What each symbol does to the states:
ni: Q445->Q741, Q383->Q387, Q316->Q183, Q569->Q195, Q387->Q585, Q661->Q430, Q201->Q307, Q281->Q698, Q74->Q291, Q794->Q331, Q698->Q460, Q954->Q947, Q806->Q396, Q999->Q661, Q217->Q402, Q37->Q217, Q477->Q948, Q819->Q779, Q291->Q251, Q460->Q742, Q909->Q636, Q737->Q754, Q430->Q493, Q195->Q851, Q396->Q279, Q948->Q74, Q20->Q666, Q636->Q394, Q947->Q445, Q245->Q477, Q741->Q354, Q183->Q954, Q493->Q201, Q722->Q37, Q394->Q806, Q851->Q316, Q251->Q569, Q501->Q737, Q354->Q281, Q750->Q999, Q779->Q501, Q279->Q819, Q742->Q20, Q307->Q909, Q402->Q750, Q848->Q722, Q754->Q794, Q585->Q245, Q331->Q848, Q666->Q383
te: Q445->Q493, Q383->Q848, Q316->Q636, Q569->Q396, Q387->Q331, Q661->Q354, Q201->Q947, Q281->Q999, Q74->Q779, Q794->Q585, Q698->Q750, Q954->Q307, Q806->Q195, Q999->Q281, Q217->Q742, Q37->Q20, Q477->Q737, Q819->Q291, Q291->Q819, Q460->Q402, Q909->Q183, Q737->Q477, Q430->Q741, Q195->Q806, Q396->Q569, Q948->Q501, Q20->Q37, Q636->Q316, Q947->Q201, Q245->Q754, Q741->Q430, Q183->Q909, Q493->Q445, Q722->Q666, Q394->Q851, Q851->Q394, Q251->Q279, Q501->Q948, Q354->Q661, Q750->Q698, Q779->Q74, Q279->Q251, Q742->Q217, Q307->Q954, Q402->Q460, Q848->Q383, Q754->Q245, Q585->Q794, Q331->Q387, Q666->Q722

In the rows, zero is written as 117.

The rows follow the links: the fewer symbols apart two states are, the more alike their rows tend to be.

Each row is also shifted at random along 6 hidden directions that mean nothing.

Some states, each with a row of numbers:
Q698: [133, 118, 123, 104, 95, 80, 104, 105, 88, 136, 114, 118, 176, 106, 96, 75, 142, 115, 125, 125, 126, 121, 129, 111, 82, 49, 114, 135, 99, 107, 167, 98, 118, 114, 133, 72, 80, 125, 143, 110, 126, 127, 115, 101, 151, 84]
Q394: [65, 142, 92, 117, 159, 143, 132, 97, 107, 117, 121, 124, 127, 142, 162, 104, 111, 94, 93, 104, 151, 94, 123, 103, 151, 98, 140, 107, 100, 124, 92, 124, 123, 142, 110, 131, 146, 126, 100, 132, 122, 110, 81, 117, 124, 133]
Q291: [69, 108, 142, 114, 126, 138, 109, 129, 112, 109, 113, 123, 122, 145, 118, 126, 89, 119, 87, 124, 96, 140, 104, 114, 128, 125, 136, 106, 123, 93, 146, 115, 119, 105, 152, 145, 141, 133, 101, 112, 122, 128, 141, 119, 126, 111]
Q201: [115, 125, 113, 119, 60, 114, 92, 75, 101, 130, 105, 92, 109, 79, 113, 89, 131, 131, 125, 108, 101, 96, 127, 102, 51, 101, 138, 116, 89, 139, 109, 131, 116, 96, 125, 105, 126, 57, 143, 154, 153, 138, 107, 121, 95, 90]
Q737: [64, 103, 142, 140, 122, 136, 69, 132, 116, 97, 106, 124, 107, 149, 77, 127, 98, 142, 123, 152, 100, 131, 95, 103, 136, 140, 132, 116, 148, 82, 137, 119, 98, 124, 120, 117, 130, 138, 91, 80, 132, 131, 128, 101, 130, 129]
Q20: [97, 165, 121, 119, 129, 128, 150, 99, 153, 128, 108, 195, 96, 77, 145, 141, 146, 122, 139, 62, 108, 76, 101, 121, 133, 124, 137, 144, 93, 130, 92, 100, 142, 71, 117, 117, 82, 58, 100, 79, 95, 61, 179, 141, 114, 114]
Q245: [118, 131, 109, 122, 131, 139, 104, 101, 113, 122, 131, 103, 84, 144, 131, 137, 112, 124, 87, 113, 104, 111, 126, 97, 109, 168, 133, 95, 109, 137, 85, 141, 143, 107, 100, 164, 154, 123, 115, 141, 120, 116, 95, 102, 72, 134]
Q396: [160, 135, 104, 70, 178, 142, 175, 134, 132, 132, 114, 128, 139, 163, 168, 79, 88, 142, 80, 90, 111, 96, 120, 96, 127, 80, 133, 116, 92, 107, 138, 105, 148, 106, 144, 135, 119, 128, 99, 77, 111, 137, 138, 112, 150, 91]
Q954: [126, 90, 109, 110, 130, 98, 97, 145, 122, 108, 141, 81, 109, 122, 107, 100, 108, 166, 143, 117, 123, 128, 120, 110, 114, 116, 77, 136, 145, 124, 138, 84, 91, 162, 103, 102, 93, 119, 109, 92, 132, 132, 77, 109, 124, 101]
Q251: [90, 109, 141, 100, 106, 153, 134, 135, 143, 106, 98, 125, 95, 130, 111, 130, 87, 129, 93, 103, 76, 123, 94, 127, 112, 130, 128, 115, 123, 100, 125, 114, 124, 79, 156, 141, 134, 96, 100, 122, 129, 138, 157, 150, 123, 84]
Q383: [105, 148, 113, 119, 116, 143, 90, 81, 122, 119, 122, 147, 76, 119, 108, 155, 137, 120, 119, 53, 109, 102, 91, 110, 99, 129, 124, 140, 105, 160, 98, 89, 132, 113, 122, 131, 112, 60, 106, 167, 160, 99, 77, 154, 105, 71]
Q666: [149, 145, 115, 130, 136, 118, 97, 86, 94, 124, 121, 166, 143, 102, 129, 113, 142, 91, 131, 88, 151, 101, 107, 112, 141, 74, 137, 134, 101, 125, 126, 85, 106, 138, 130, 95, 105, 93, 104, 119, 131, 86, 101, 128, 151, 110]
Q636: [127, 140, 96, 99, 136, 142, 143, 95, 117, 125, 110, 104, 115, 119, 164, 79, 110, 130, 106, 89, 126, 77, 127, 97, 108, 82, 139, 121, 89, 132, 98, 124, 123, 122, 126, 121, 132, 83, 114, 126, 137, 126, 101, 125, 125, 101]
Q316: [164, 86, 125, 111, 127, 122, 99, 149, 137, 102, 123, 103, 92, 113, 111, 110, 90, 182, 148, 108, 99, 121, 96, 113, 118, 124, 97, 138, 149, 113, 152, 74, 80, 147, 134, 113, 103, 84, 92, 74, 143, 138, 120, 129, 128, 83]
Q742: [126, 148, 120, 102, 99, 117, 141, 93, 123, 133, 96, 147, 143, 83, 127, 87, 137, 111, 123, 91, 119, 86, 118, 120, 97, 61, 130, 146, 90, 116, 119, 114, 134, 84, 133, 87, 87, 85, 128, 108, 118, 93, 145, 134, 157, 99]
Q851: [102, 84, 130, 130, 112, 122, 82, 132, 112, 86, 112, 118, 109, 127, 83, 139, 94, 100, 131, 118, 133, 145, 79, 134, 148, 103, 102, 127, 150, 109, 141, 76, 60, 167, 139, 101, 126, 106, 89, 143, 149, 132, 83, 153, 148, 90]
Q569: [156, 92, 135, 104, 89, 141, 126, 131, 113, 101, 83, 85, 134, 119, 117, 79, 78, 111, 101, 150, 109, 117, 118, 121, 112, 85, 131, 111, 127, 79, 125, 139, 94, 112, 150, 104, 145, 117, 117, 125, 142, 156, 128, 135, 149, 109]
Q477: [170, 105, 113, 134, 129, 119, 85, 97, 76, 108, 130, 118, 121, 159, 105, 166, 114, 56, 79, 125, 137, 161, 100, 117, 138, 137, 127, 78, 109, 128, 121, 109, 107, 149, 127, 143, 156, 152, 113, 182, 122, 128, 77, 112, 93, 113]
Q848: [150, 102, 116, 112, 105, 126, 112, 140, 138, 107, 114, 78, 102, 105, 108, 82, 103, 158, 139, 130, 108, 98, 133, 116, 110, 107, 93, 147, 153, 104, 104, 134, 108, 127, 97, 97, 106, 115, 117, 97, 136, 116, 86, 125, 141, 131]

From each start, follow one symbol. Which state do you reach?
Answers are names.
[172, 94, 127, 110, 95, 133, 91, 138, 136, 101, 106, 76, 96, 119, 82, 84, 95, 178, 141, 128, 92, 109, 115, 106, 89, 107, 96, 147, 153, 108, 128, 110, 102, 126, 116, 96, 108, 99, 116, 101, 163, 143, 86, 126, 145, 91]
te	Q387
[164, 105, 126, 136, 93, 134, 129, 127, 153, 87, 81, 136, 83, 113, 78, 169, 112, 73, 130, 138, 109, 121, 73, 141, 158, 152, 115, 103, 137, 103, 70, 137, 89, 107, 104, 108, 125, 116, 98, 134, 104, 120, 147, 147, 110, 134]
te	Q245
[61, 113, 136, 100, 114, 143, 114, 124, 123, 117, 118, 104, 96, 151, 117, 128, 91, 134, 77, 115, 75, 128, 113, 110, 96, 149, 132, 104, 119, 109, 121, 131, 143, 83, 137, 158, 147, 122, 114, 130, 129, 138, 132, 120, 103, 104]
ni	Q291
[165, 137, 102, 103, 130, 140, 120, 93, 106, 127, 124, 96, 113, 137, 142, 95, 111, 124, 88, 101, 113, 97, 133, 98, 95, 109, 132, 117, 98, 139, 97, 134, 145, 110, 116, 136, 140, 109, 121, 150, 145, 124, 78, 123, 112, 106]
te	Q794
[99, 103, 112, 131, 148, 64, 100, 132, 101, 124, 151, 129, 138, 118, 107, 133, 140, 132, 144, 130, 131, 142, 123, 114, 138, 140, 92, 107, 123, 118, 157, 86, 109, 148, 93, 111, 78, 157, 119, 56, 72, 96, 128, 67, 97, 142]
ni	Q354
[78, 98, 109, 113, 130, 120, 120, 147, 134, 105, 122, 85, 111, 113, 128, 82, 98, 151, 140, 132, 129, 104, 133, 115, 137, 108, 92, 136, 151, 104, 111, 116, 93, 152, 100, 104, 110, 120, 103, 78, 123, 119, 91, 115, 141, 136]
te	Q909
[165, 96, 93, 100, 109, 94, 152, 144, 151, 120, 122, 85, 92, 107, 106, 121, 117, 138, 138, 111, 109, 113, 117, 129, 99, 139, 67, 122, 126, 141, 91, 115, 113, 120, 89, 104, 94, 113, 135, 121, 104, 133, 106, 118, 91, 108]
te	Q201
[130, 99, 126, 111, 88, 146, 141, 134, 140, 96, 82, 90, 105, 104, 122, 95, 83, 108, 116, 141, 108, 105, 112, 127, 126, 104, 120, 114, 133, 87, 92, 147, 95, 104, 129, 109, 140, 106, 108, 124, 128, 139, 136, 142, 133, 127]
ni	Q851
[144, 124, 117, 127, 123, 110, 71, 86, 62, 122, 125, 119, 161, 103, 141, 71, 128, 120, 128, 117, 150, 109, 127, 96, 114, 51, 150, 124, 99, 111, 165, 85, 86, 165, 150, 94, 121, 93, 115, 109, 152, 120, 93, 102, 147, 100]
ni	Q909
[201, 98, 128, 142, 106, 122, 98, 129, 135, 89, 95, 132, 101, 112, 79, 154, 112, 89, 140, 132, 127, 132, 78, 137, 155, 130, 108, 115, 150, 99, 110, 107, 74, 141, 114, 97, 115, 115, 94, 121, 121, 120, 123, 138, 132, 121]
ni	Q331
[39, 125, 124, 125, 131, 82, 93, 118, 110, 134, 140, 141, 127, 111, 105, 125, 147, 158, 144, 114, 99, 126, 124, 107, 104, 138, 109, 123, 113, 116, 156, 95, 132, 107, 107, 114, 74, 127, 119, 50, 84, 91, 156, 73, 100, 126]
te	Q999
[192, 104, 123, 114, 138, 123, 124, 131, 111, 109, 98, 124, 141, 161, 106, 111, 91, 111, 98, 148, 114, 138, 101, 105, 132, 110, 138, 91, 121, 80, 145, 120, 106, 120, 131, 118, 133, 159, 105, 91, 106, 147, 147, 95, 134, 113]
ni	Q501
[144, 155, 106, 109, 147, 150, 131, 102, 129, 129, 129, 129, 99, 117, 165, 105, 120, 157, 106, 80, 106, 77, 133, 91, 113, 121, 138, 133, 96, 131, 98, 119, 150, 102, 118, 146, 120, 85, 102, 90, 130, 95, 122, 116, 113, 117]
te	Q331
[83, 103, 104, 109, 136, 79, 120, 139, 117, 122, 145, 104, 128, 118, 112, 114, 127, 135, 135, 123, 129, 126, 129, 120, 120, 123, 81, 122, 130, 125, 132, 104, 117, 137, 89, 107, 84, 147, 123, 83, 91, 107, 102, 90, 109, 127]
ni	Q741
